Below are the code and all the weights of a small trained network. Each question names an input and a target symbol and asks about switching units off, where a switched-off unit gives its printed mean instead of its output.

import numpy as np


def w(rows, s, z=0):
    codes = np.array(rows[::2]) - 128.0
    scale = np.full(codes.shape[1], s)
    scale[-1] = z or s
    return codes * scale


def f(y):
    return y / 2 * (1 + np.tanh(0.7978845608 * (y + 0.044715 * y**3)))


def softmax(a):
    e = np.exp(a - a.max(-1, keepdims=True))
    return e / e.sum(-1, keepdims=True)


def log_softmax(a):
    a = a - a.max(-1, keepdims=True)
    return a - np.log(np.exp(a).sum(-1, keepdims=True))


def net(x, mask):
    ids = ['γεηθμω'.index(c) for c in x.split()]
    T = len(ids)
    res = E[ids] + P[:T]
    r = res
    for j in range(2):
        rows = slice(2 * j, 2 * j + 2)
        q, k, v = (r @ M[0][rows].T for M in (Q, K, V))
        z = softmax(np.where(np.tri(T) > 0, q @ k.T / 2**0.5, -1e9)) @ v
        o = O[0][rows]
        res = res + np.where(mask[j], z, o[:, -1]) @ o[:, :-1]
    y = f(res @ A[0][:, :-1].T + A[0][:, -1])
    res = res + np.where(mask[2:14], y, B[0][:, -1]) @ B[0][:, :-1]
    return log_softmax(res[-1] @ U[:, :-1].T + U[:, -1])


Q, K, V, O, A, B = {}, {}, {}, {}, {}, {}
E = w([
[117,231,133,1],'γ',
[201,197,33,180],'ε',
[74,129,42,62],'η',
[104,79,143,152],'θ',
[135,174,143,132],'μ',
[72,82,119,108],'ω',
],0.018)
P = w([
[20,137,134,108],'0',
[44,141,143,111],'1',
[120,160,44,111],'2',
[197,71,180,54],'3',
[117,111,148,126],'4',
[196,155,53,142],'5',
[254,68,212,57],'6',
[149,88,155,146],'7',
[135,223,70,182],'8',
],0.0087)
Q[0] = w([
[112,111,255,131],'head 0',
[136,124,152,156],'head 0',
[117,165,152,125],'head 1',
[113,165,108,142],'head 1',
],0.018)
K[0] = w([
[84,61,254,26],'head 0',
[205,107,185,121],'head 0',
[117,62,51,134],'head 1',
[161,129,154,138],'head 1',
],0.012)
V[0] = w([
[176,85,37,118],'head 0',
[4,172,157,2],'head 0',
[57,246,141,126],'head 1',
[163,202,168,25],'head 1',
],0.0083)
O[0] = w([
[6,207,171,152,253],'head 0',
[131,147,254,120,47],'head 0',
[146,126,105,241,247],'head 1',
[50,213,177,80,203],'head 1',
],0.0073,0.0054)
A[0] = w([
[77,88,174,93,76],'neuron 0',
[20,93,140,161,79],'neuron 1',
[24,103,50,187,98],'neuron 2',
[7,161,74,179,139],'neuron 3',
[167,204,116,11,79],'neuron 4',
[100,114,56,94,154],'neuron 5',
[152,180,82,99,61],'neuron 6',
[170,145,100,211,2],'neuron 7',
[64,97,117,66,89],'neuron 8',
[190,95,160,110,41],'neuron 9',
[104,43,218,139,81],'neuron 10',
[85,124,144,65,122],'neuron 11',
],0.012,0.005)
B[0] = w([
[165,2,65,118,145],'neuron 0',
[84,160,123,42,145],'neuron 1',
[174,122,43,164,229],'neuron 2',
[163,193,121,95,251],'neuron 3',
[73,164,49,178,175],'neuron 4',
[172,69,161,169,187],'neuron 5',
[72,56,209,97,184],'neuron 6',
[121,90,162,28,174],'neuron 7',
[185,187,231,22,140],'neuron 8',
[173,111,92,137,132],'neuron 9',
[107,101,68,159,156],'neuron 10',
[180,135,154,96,151],'neuron 11',
],0.01,0.019)
U = w([
[29,193,96,111,171],'γ',
[201,110,11,218,93],'ε',
[222,130,191,7,50],'η',
[1,30,7,225,119],'θ',
[246,164,250,203,255],'μ',
[97,37,102,9,87],'ω',
],0.0073,0.0072)

Each question gives the input, a string of symbols that net reads in full, and the target symbol t.
The units are the heads (2 rows each of Q, K, V and O) and the neurons (one row each of A and B). Each row of codes is followed by its name. A weight is (code - 128) times the scale printed after its matrix; where a second scale follows, it is the last column's (O, A, B and U).
mask holds one flag per unit, heads first, then neurons. A switched-off unit (its flag False) gives its mean, the last column of its rows in O or B, instead of its output. The means were averaged over made-up inputs and are rounded, as every weight is.
A unit's drop is (log p(t) with every unit on - log p(t) with that unit switched off) / (log p(t) with every unit on - log p(t) with every unit switched off).
The circuit of an input: a set's keep is (log p(t) with only the set's units on - log p(t) with every unit switched off) / (log p(t) with every unit on - log p(t) with every unit switched off). Starting from the 12 units with the biggest drops (on a tie, the unit counted first), units are removed one at a time, each time the one whose removal leaves the highest keep (on an exact tie, the one counted first), for as long as the keep stays at least 0.8.
units of the circuit, in order: the units of the circuit, biggest drop first
most important unit: the unit with the biggest drop
top k neurons: the k neurons with the biggest drops, biggest first
heads that matter: for each layer, one digit per head in row order, 1 if its drop is at least 0.15 and else 0, layers parted by /
drop when u is switched off: that unit's drop, to one decimal
input θ γ ω θ γ μ, target γ: units of the circuit, in order : [neuron 5]
input ω ε η ε θ η η γ θ, target γ: top 2 neurons : [neuron 1; neuron 5]
input θ θ θ γ ε ε γ ω, target ω: units of the circuit, in order : [head 0; neuron 0; neuron 3; neuron 2]
input ε γ θ, target γ: heads that matter : 01
input ε γ ε γ, target ε: units of the circuit, in order : [neuron 4; head 0; neuron 6; neuron 0]
input ε η η ε μ μ μ ε η, target ε: top 2 neurons : [neuron 2; neuron 5]
input ω ε η, target ε: top 3 neurons : [neuron 2; neuron 7; neuron 5]
input θ γ ω γ γ μ ε ω, target ω: units of the circuit, in order : [head 0; neuron 0; neuron 2; neuron 10]
input ω θ μ γ ε γ ε θ ω, target ε: units of the circuit, in order : [neuron 2; head 0]
input θ γ μ ω μ η, target γ: units of the circuit, in order : [head 0; head 1]
input μ γ ω, target γ: units of the circuit, in order : [head 1; neuron 1]
input ε γ ε η η θ θ, target θ: top 3 neurons : [neuron 3; neuron 10; neuron 8]
input ε θ γ μ γ μ, target γ: top 4 neurons : [neuron 5; neuron 2; neuron 0; neuron 11]
input ε ω θ η, target η: units of the circuit, in order : [neuron 8]
input ε γ ε η, target η: units of the circuit, in order : [neuron 8; neuron 3; head 0]
input μ γ ε ω ε γ η γ, target γ: top 4 neurons : [neuron 4; neuron 5; neuron 2; neuron 7]
input μ γ γ θ ε ω, target ε: top 4 neurons : [neuron 2; neuron 7; neuron 5; neuron 6]
input ε η η γ η γ η γ, target γ: drop when neuron 3 is switched off : 0.0
input γ η ω, target γ: drop when neuron 5 is switched off : 0.6
input ε θ θ, target ε: most important unit : neuron 6
input ε ε ω γ μ, target μ: drop when neuron 4 is switched off : 0.2
